Here is a tiny trained network, its code and every weight. The questions are about switching its units off for an input and a class, where a switched-off unit gives its printed mean instead of its output.

import numpy as np


def w(rows, s, z=0):
    codes = np.array(rows[::2]) - 128.0
    scale = np.full(codes.shape[1], s)
    scale[-1] = z or s
    return codes * scale


def f(y):
    return np.maximum(y, 0)


def log_softmax(a):
    a = a - a.max(-1, keepdims=True)
    return a - np.log(np.exp(a).sum(-1, keepdims=True))


def net(x, mask):
    res = np.array(x, float).reshape(1, 5) / 4 @ E
    y = f(res @ A[0][:, :-1].T + A[0][:, -1])
    res = res + np.where(mask, y, B[0][:, -1]) @ B[0][:, :-1]
    return log_softmax(res[-1] @ U[:, :-1].T + U[:, -1])


A, B = {}, {}
E = w([
[42,195,149,200,255,105,204],'x0',
[125,142,102,134,123,130,126],'x1',
[128,127,124,127,129,132,133],'x2',
[175,170,111,27,192,120,82],'x3',
[198,118,166,218,198,216,68],'x4',
],0.012)
A[0] = w([
[87,194,142,118,221,87,105,167],'n0',
[79,94,156,112,14,8,193,224],'n1',
[143,131,115,61,132,85,29,195],'n2',
[93,163,167,151,154,53,172,180],'n3',
[98,154,137,36,135,83,147,180],'n4',
[82,109,110,218,137,104,184,111],'n5',
[150,69,128,135,35,148,111,253],'n6',
[195,198,180,193,194,164,105,136],'n7',
],0.012,0.0054)
B[0] = w([
[88,239,77,74,66,188,215,219],'n0',
[167,184,68,75,13,134,230,253],'n1',
[151,82,1,103,226,82,108,203],'n2',
[78,196,146,105,125,74,101,205],'n3',
[66,43,22,32,188,99,94,202],'n4',
[108,165,180,198,72,35,82,203],'n5',
[178,106,51,207,91,219,133,230],'n6',
[208,181,144,220,139,164,172,221],'n7',
],0.0094,0.019)
U = w([
[171,161,98,104,86,182,214,210],'0',
[151,76,140,174,63,204,102,255],'1',
[71,132,148,109,72,64,193,20],'2',
[140,148,172,207,153,54,143,64],'3',
[100,6,61,104,110,72,126,58],'4',
[237,91,121,105,203,152,108,101],'5',
[27,141,100,79,150,119,151,126],'6',
],0.013,0.0048)

Each question gives the input, the list of numbers given to net, and the class t.
The units are the neurons (one row each of A and B). Each row of codes is followed by its name. A weight is (code - 128) times the scale printed after its matrix; where a second scale follows, it is the last column's (A, B and U).
mask holds one flag per neuron, in row order. A switched-off neuron (its flag False) gives its mean, the last column of its row in B, instead of its output. The means were averaged over made-up inputs and are rounded, as every weight is.
A unit's drop is (log p(t) with every unit on - log p(t) with that unit switched off) / (log p(t) with every unit on - log p(t) with every unit switched off).
The circuit of an input: a set's keep is (log p(t) with only the set's units on - log p(t) with every unit switched off) / (log p(t) with every unit on - log p(t) with every unit switched off). Starting from all 8 units, units are removed one at a time, each time the one whose removal leaves the highest keep (on an exact tie, the one counted first), for as long as the keep stays at least 0.8.
units of the circuit, in order: the units of the circuit, biggest drop first
k most important neurons: the k neurons with the biggest drops, biggest first
drop of u: that unit's drop, to one decimal
input [-7,8,-5,2,-3], class 4: units of the circuit, in order -> (n2)
input [-7,-4,6,0,8], class 1: 2 most important neurons -> (n6 n4)
input [1,4,-4,-1,-3], class 2: units of the circuit, in order -> (n6 n7)
input [6,-3,6,-2,1], class 3: 2 most important neurons -> (n1 n5)
input [-2,-1,-6,-2,1], class 1: units of the circuit, in order -> (n0 n1)
input [-6,1,-5,4,0], class 4: 2 most important neurons -> (n7 n2)
input [2,7,-1,0,7], class 3: 2 most important neurons -> (n1 n6)
input [6,4,8,-5,1], class 3: 2 most important neurons -> (n1 n5)
input [0,1,6,2,8], class 5: 3 most important neurons -> (n1 n0 n5)
input [4,2,4,0,-6], class 2: 2 most important neurons -> (n1 n2)
input [7,-3,1,-2,7], class 3: 2 most important neurons -> (n5 n1)
input [8,-1,1,-1,1], class 3: 3 most important neurons -> (n1 n5 n7)
input [6,2,4,-2,7], class 3: 2 most important neurons -> (n1 n5)
input [0,-7,3,3,5], class 5: units of the circuit, in order -> (n1)
input [2,-5,-1,-2,4], class 3: drop of n1 -> 0.3
input [-8,0,-7,-1,7], class 1: drop of n4 -> 0.1
input [-1,-1,3,-3,2], class 1: drop of n0 -> 0.1
